Below is a small trained network, with its code and all its weights. Each question gives an input and a target symbol and asks what happens when units are switched off, that is, made to give their printed mean instead of their output.

import numpy as np


def w(rows, s, z=0):
    codes = np.array(rows[::2]) - 128.0
    scale = np.full(codes.shape[1], s)
    scale[-1] = z or s
    return codes * scale


def f(y):
    return y / 2 * (1 + np.tanh(0.7978845608 * (y + 0.044715 * y**3)))


def softmax(a):
    e = np.exp(a - a.max(-1, keepdims=True))
    return e / e.sum(-1, keepdims=True)


def log_softmax(a):
    a = a - a.max(-1, keepdims=True)
    return a - np.log(np.exp(a).sum(-1, keepdims=True))


def net(x, mask):
    ids = ['Φαεημξτ'.index(c) for c in x.split()]
    T = len(ids)
    res = E[ids] + P[:T]
    r = res
    for j in range(3):
        rows = slice(2 * j, 2 * j + 2)
        q, k, v = (r @ M[0][rows].T for M in (Q, K, V))
        z = softmax(np.where(np.tri(T) > 0, q @ k.T / 2**0.5, -1e9)) @ v
        o = O[0][rows]
        res = res + np.where(mask[j], z, o[:, -1]) @ o[:, :-1]
    y = f(res @ A[0][:, :-1].T + A[0][:, -1])
    res = res + np.where(mask[3:7], y, B[0][:, -1]) @ B[0][:, :-1]
    return log_softmax(res[-1] @ U[:, :-1].T + U[:, -1])


Q, K, V, O, A, B = {}, {}, {}, {}, {}, {}
E = w([
[176,138,98],'Φ',
[137,100,152],'α',
[137,178,99],'ε',
[251,32,207],'η',
[121,188,105],'μ',
[171,137,63],'ξ',
[90,166,111],'τ',
],0.018)
P = w([
[145,123,127],'0',
[133,80,58],'1',
[129,153,159],'2',
[146,91,137],'3',
[132,234,252],'4',
[138,158,142],'5',
[156,80,144],'6',
[87,77,103],'7',
[123,153,133],'8',
[154,62,144],'9',
[50,58,119],'10',
[107,152,127],'11',
[164,36,145],'12',
],0.016)
Q[0] = w([
[154,7,176],'head 1',
[103,204,133],'head 1',
[73,176,161],'head 2',
[165,155,131],'head 2',
[127,120,127],'head 3',
[96,217,147],'head 3',
],0.017)
K[0] = w([
[142,87,244],'head 1',
[35,208,96],'head 1',
[47,210,89],'head 2',
[75,142,118],'head 2',
[168,68,68],'head 3',
[243,255,152],'head 3',
],0.0083)
V[0] = w([
[90,204,24],'head 1',
[108,89,244],'head 1',
[209,10,171],'head 2',
[96,87,136],'head 2',
[2,112,112],'head 3',
[164,52,132],'head 3',
],0.012)
O[0] = w([
[207,71,166,18],'head 1',
[86,155,185,187],'head 1',
[41,235,2,255],'head 2',
[129,184,116,129],'head 2',
[167,224,50,84],'head 3',
[81,203,133,169],'head 3',
],0.0058,0.026)
A[0] = w([
[116,104,84,3],'neuron 1',
[133,202,130,96],'neuron 2',
[69,28,2,175],'neuron 3',
[113,96,107,89],'neuron 4',
],0.0099,0.0039)
B[0] = w([
[156,97,197,139],'neuron 1',
[155,22,84,231],'neuron 2',
[192,132,249,247],'neuron 3',
[85,174,216,126],'neuron 4',
],0.014,0.015)
U = w([
[172,197,207,38],'Φ',
[111,62,188,91],'α',
[59,159,167,183],'ε',
[152,133,129,119],'η',
[176,254,99,254],'μ',
[138,36,131,96],'ξ',
[113,78,45,121],'τ',
],0.0089,0.0043)

Each question gives the input, a string of symbols that net reads in full, and the target symbol t.
The units are the heads (2 rows each of Q, K, V and O) and the neurons (one row each of A and B). Each row of codes is followed by its name. A weight is (code - 128) times the scale printed after its matrix; where a second scale follows, it is the last column's (O, A, B and U).
mask holds one flag per unit, heads first, then neurons. A switched-off unit (its flag False) gives its mean, the last column of its rows in O or B, instead of its output. The means were averaged over made-up inputs and are rounded, as every weight is.
A unit's drop is (log p(t) with every unit on - log p(t) with that unit switched off) / (log p(t) with every unit on - log p(t) with every unit switched off).
The circuit of an input: a set's keep is (log p(t) with only the set's units on - log p(t) with every unit switched off) / (log p(t) with every unit on - log p(t) with every unit switched off). Starting from all 7 units, units are removed one at a time, each time the one whose removal leaves the highest keep (on an exact tie, the one counted first), for as long as the keep stays at least 0.8.
units of the circuit, in order: the units of the circuit, biggest drop first
unit that matters most: the unit with the biggest drop
k most important neurons: the k neurons with the biggest drops, biggest first
heads that matter: for each layer, one digit per head in row order, 1 if its drop is at least 0.15 and else 0, layers parted by /
drop of u: that unit's drop, to one decimal
input μ η τ ε η α Φ α ξ α η, target ε: units of the circuit, in order	[head 1]
input ε α μ τ α η μ η η α Φ, target Φ: heads that matter	000
input τ ε α ε η μ η Φ, target Φ: 2 most important neurons	[neuron 3; neuron 1]
input μ η α μ η μ η ε, target Φ: units of the circuit, in order	[neuron 2; head 1; neuron 3]
input η η α μ μ ξ α η η τ α η, target τ: heads that matter	001
input η η μ Φ ε τ, target ξ: units of the circuit, in order	[head 2; head 1]
input Φ η Φ η μ, target Φ: heads that matter	010
input η η η η τ, target Φ: heads that matter	110
input μ ε ε τ η η α τ ξ, target Φ: units of the circuit, in order	[head 1; neuron 2; neuron 3]
input Φ η ε η η ε μ ξ, target Φ: heads that matter	000
input Φ η α μ η η η η ξ η η α α, target ε: heads that matter	101
input η μ η τ Φ α η μ, target α: drop of head 2	0.6
input η μ τ, target α: drop of head 1	0.3
input μ η Φ η τ, target Φ: drop of head 2	3.8
input η τ ξ η, target μ: unit that matters most	head 3
